Below is a small trained network, with its code and all its weights. Each question gives an input and a class and asks what happens when units are switched off, that is, made to give their printed mean instead of their output.

import numpy as np


def w(rows, s, z=0):
    codes = np.array(rows[::2]) - 128.0
    scale = np.full(codes.shape[1], s)
    scale[-1] = z or s
    return codes * scale


def norm(h):
    return h / np.sqrt((h * h).mean(-1, keepdims=True) + 1e-5)


def f(y):
    return np.maximum(y, 0)


def log_softmax(a):
    a = a - a.max(-1, keepdims=True)
    return a - np.log(np.exp(a).sum(-1, keepdims=True))


def net(x, mask):
    res = np.array(x, float).reshape(1, 3) / 4 @ E
    u = 0
    for l in range(3):
        y = f(norm(res) @ A[l][:, :-1].T + A[l][:, -1])
        res = res + np.where(mask[u : u + 7], y, B[l][:, -1]) @ B[l][:, :-1]
        u += 7
    return log_softmax(norm(res)[-1] @ U[:, :-1].T + U[:, -1])


A, B = {}, {}
E = w([
[64,108,203,169,134,118],'x0',
[143,211,188,178,202,13],'x1',
[214,87,123,2,141,80],'x2',
],0.006)
A[0] = w([
[105,89,175,215,129,199,132],'0.n1',
[171,183,101,88,110,155,122],'0.n2',
[122,132,61,85,59,167,109],'0.n3',
[111,174,201,194,156,32,53],'0.n4',
[191,117,130,54,172,84,58],'0.n5',
[146,157,179,169,187,80,113],'0.n6',
[114,2,99,19,91,143,3],'0.n7',
],0.0059,0.002)
B[0] = w([
[114,112,90,74,68,47,226],'0.n1',
[113,89,69,132,143,114,177],'0.n2',
[173,121,127,157,206,129,213],'0.n3',
[124,147,179,158,228,112,253],'0.n4',
[134,141,56,78,72,77,216],'0.n5',
[143,116,167,103,196,93,224],'0.n6',
[174,150,254,118,102,215,243],'0.n7',
],0.0099,0.0044)
A[1] = w([
[106,115,74,196,152,167,253],'1.n1',
[102,110,150,141,54,92,72],'1.n2',
[128,132,163,150,121,169,192],'1.n3',
[191,136,134,130,201,158,64],'1.n4',
[1,163,138,165,78,98,5],'1.n5',
[117,192,182,183,187,104,14],'1.n6',
[119,154,79,112,56,158,2],'1.n7',
],0.0095,0.00085)
B[1] = w([
[122,54,71,183,144,98,177],'1.n1',
[45,75,135,93,137,124,168],'1.n2',
[201,170,49,74,132,90,164],'1.n3',
[11,125,146,181,43,163,219],'1.n4',
[36,59,178,1,89,118,205],'1.n5',
[177,215,184,127,159,120,254],'1.n6',
[105,163,194,165,176,97,174],'1.n7',
],0.0079,0.0058)
A[2] = w([
[139,111,191,133,178,182,174],'2.n1',
[215,94,205,101,126,255,121],'2.n2',
[141,116,173,77,173,130,250],'2.n3',
[104,230,236,208,239,93,23],'2.n4',
[172,193,111,169,94,78,63],'2.n5',
[108,128,74,211,166,168,1],'2.n6',
[204,81,133,183,120,101,178],'2.n7',
],0.0093,0.00071)
B[2] = w([
[164,138,108,85,122,109,169],'2.n1',
[135,233,117,172,10,171,204],'2.n2',
[109,127,74,192,137,198,185],'2.n3',
[121,226,201,131,218,115,254],'2.n4',
[146,70,161,89,153,168,152],'2.n5',
[162,75,153,213,172,131,148],'2.n6',
[129,113,118,165,117,119,139],'2.n7',
],0.013,0.011)
U = w([
[194,85,39,32,147,57,38],'0',
[16,37,112,81,85,104,93],'1',
[153,178,90,143,15,175,253],'2',
[138,45,80,253,175,110,7],'3',
[136,221,184,147,254,77,153],'4',
],0.0097,0.0023)

Each question gives the input, the list of numbers given to net, and the class t.
The units are the neurons (one row each of A and B). Each row of codes is followed by its name. A weight is (code - 128) times the scale printed after its matrix; where a second scale follows, it is the last column's (A, B and U).
mask holds one flag per neuron, layer by layer. A switched-off neuron (its flag False) gives its mean, the last column of its row in B, instead of its output. The means were averaged over made-up inputs and are rounded, as every weight is.
A unit's drop is (log p(t) with every unit on - log p(t) with that unit switched off) / (log p(t) with every unit on - log p(t) with every unit switched off).
most important unit: the unit with the biggest drop
k most important neurons: the k neurons with the biggest drops, biggest first
top k neurons in layer l: the k neurons of layer l with the biggest drops, biggest first
drop of u: that unit's drop, to one decimal
input [-8,6,6], class 0: most important unit	2.n4
input [-8,5,5], class 0: 2 most important neurons	2.n4; 2.n2
input [-8,-6,-4], class 3: 2 most important neurons	1.n1; 2.n6
input [-4,5,6], class 0: top 2 neurons in layer 2	2.n4; 2.n2
input [-5,1,-6], class 1: 4 most important neurons	1.n5; 0.n7; 0.n4; 2.n4
input [-6,5,3], class 0: 4 most important neurons	0.n5; 2.n4; 1.n6; 2.n2
input [-5,-2,-7], class 3: top 2 neurons in layer 0	0.n3; 0.n5
input [-6,3,1], class 0: 2 most important neurons	2.n4; 2.n2
input [3,2,6], class 0: 3 most important neurons	0.n5; 2.n4; 2.n2
input [-6,3,2], class 0: 2 most important neurons	2.n4; 2.n2
input [-6,1,5], class 0: top 2 neurons in layer 0	0.n5; 0.n2
input [-8,1,-7], class 3: top 2 neurons in layer 0	0.n7; 0.n4
input [1,0,3], class 2: 2 most important neurons	0.n7; 2.n4
input [-1,-6,-8], class 1: 2 most important neurons	0.n1; 1.n5
input [-3,-1,1], class 2: most important neuron	0.n7
input [-4,4,4], class 0: drop of 2.n4	0.5
input [0,-4,5], class 2: drop of 2.n5	0.0
input [6,-1,3], class 2: drop of 0.n4	0.1
